Below is a small trained network, with its code and all its weights. Each question gives an input and a class and asks what happens when units are switched off, that is, made to give their printed mean instead of their output.

import numpy as np


def w(rows, s, z=0):
    codes = np.array(rows[::2]) - 128.0
    scale = np.full(codes.shape[1], s)
    scale[-1] = z or s
    return codes * scale


def f(y):
    return y / 2 * (1 + np.tanh(0.7978845608 * (y + 0.044715 * y**3)))


def log_softmax(a):
    a = a - a.max(-1, keepdims=True)
    return a - np.log(np.exp(a).sum(-1, keepdims=True))


def net(x, mask):
    res = np.array(x, float).reshape(1, 3) / 4 @ E
    y = f(res @ A[0][:, :-1].T + A[0][:, -1])
    res = res + np.where(mask, y, B[0][:, -1]) @ B[0][:, :-1]
    return log_softmax(res[-1] @ U[:, :-1].T + U[:, -1])


A, B = {}, {}
E = w([
[72,38,88,143,88,81,194],'x0',
[82,152,167,4,133,156,134],'x1',
[138,83,179,74,141,64,46],'x2',
],0.014)
A[0] = w([
[134,143,123,110,77,53,67,255],'n0',
[159,133,143,117,140,183,96,31],'n1',
[34,181,132,78,111,101,103,59],'n2',
[86,132,77,78,168,166,117,42],'n3',
[46,121,144,9,130,130,111,207],'n4',
[191,108,131,197,167,58,92,108],'n5',
[77,173,87,93,137,193,190,132],'n6',
[58,78,81,88,36,108,112,85],'n7',
[165,32,163,81,91,60,45,79],'n8',
[107,96,176,50,151,148,149,52],'n9',
[178,96,61,202,54,102,98,192],'n10',
[112,185,76,136,124,149,182,30],'n11',
[25,115,152,158,92,63,124,42],'n12',
[191,105,118,186,100,70,109,71],'n13',
[193,162,180,115,175,228,66,181],'n14',
[193,120,94,173,155,56,101,40],'n15',
[103,40,143,77,68,101,191,121],'n16',
[238,170,167,76,177,140,118,10],'n17',
[198,57,200,50,167,87,118,46],'n18',
],0.011,0.0079)
B[0] = w([
[168,107,119,97,110,212,187,204],'n0',
[153,200,104,237,118,36,49,144],'n1',
[82,201,164,207,176,138,69,165],'n2',
[75,234,110,231,136,125,65,145],'n3',
[88,112,144,100,222,211,142,249],'n4',
[75,171,139,111,205,181,121,193],'n5',
[148,162,150,143,145,186,170,204],'n6',
[179,91,88,155,111,120,48,183],'n7',
[166,204,75,145,88,185,201,214],'n8',
[71,212,195,189,197,175,64,173],'n9',
[108,86,166,131,166,200,127,228],'n10',
[167,216,71,249,60,86,120,166],'n11',
[169,125,39,217,113,123,30,159],'n12',
[79,173,129,132,187,175,113,179],'n13',
[180,55,116,95,120,137,91,239],'n14',
[62,178,128,187,150,71,74,167],'n15',
[185,70,104,130,114,125,51,206],'n16',
[194,100,71,167,87,81,36,180],'n17',
[174,198,99,219,77,132,189,188],'n18',
],0.012,0.016)
U = w([
[75,166,134,147,180,138,112,66],'0',
[170,86,80,148,80,106,48,67],'1',
[163,202,90,177,63,144,223,91],'2',
[147,62,132,88,137,166,205,202],'3',
[88,145,209,103,74,5,85,11],'4',
],0.017,0.012)

Each question gives the input, the list of numbers given to net, and the class t.
The units are the neurons (one row each of A and B). Each row of codes is followed by its name. A weight is (code - 128) times the scale printed after its matrix; where a second scale follows, it is the last column's (A, B and U).
mask holds one flag per neuron, in row order. A switched-off neuron (its flag False) gives its mean, the last column of its row in B, instead of its output. The means were averaged over made-up inputs and are rounded, as every weight is.
A unit's drop is (log p(t) with every unit on - log p(t) with that unit switched off) / (log p(t) with every unit on - log p(t) with every unit switched off).
k most important neurons: the k neurons with the biggest drops, biggest first
drop of u: that unit's drop, to one decimal
input [3,-4,0], class 0: most important neuron : [n14]
input [7,-8,1], class 0: 2 most important neurons : [n5, n13]
input [-2,4,6], class 2: 2 most important neurons : [n18, n8]
input [6,5,-2], class 1: 2 most important neurons : [n16, n7]
input [5,-3,-4], class 1: 2 most important neurons : [n4, n8]
input [7,-7,1], class 0: 3 most important neurons : [n13, n5, n10]
input [1,2,3], class 3: 2 most important neurons : [n11, n4]
input [1,2,4], class 2: 2 most important neurons : [n18, n8]
input [3,0,-1], class 3: 3 most important neurons : [n17, n11, n15]
input [6,-6,-4], class 0: 4 most important neurons : [n10, n13, n14, n17]
input [-5,0,7], class 2: 2 most important neurons : [n8, n18]
input [-4,-3,-3], class 1: 2 most important neurons : [n4, n0]
input [2,-3,1], class 3: 2 most important neurons : [n9, n2]
input [8,7,-6], class 1: most important neuron : [n16]
input [-5,3,-3], class 1: drop of n11 : 0.0
input [3,-4,7], class 2: drop of n8 : 0.4
input [-4,0,3], class 1: drop of n14 : 0.1
input [1,3,0], class 3: drop of n5 : 0.2
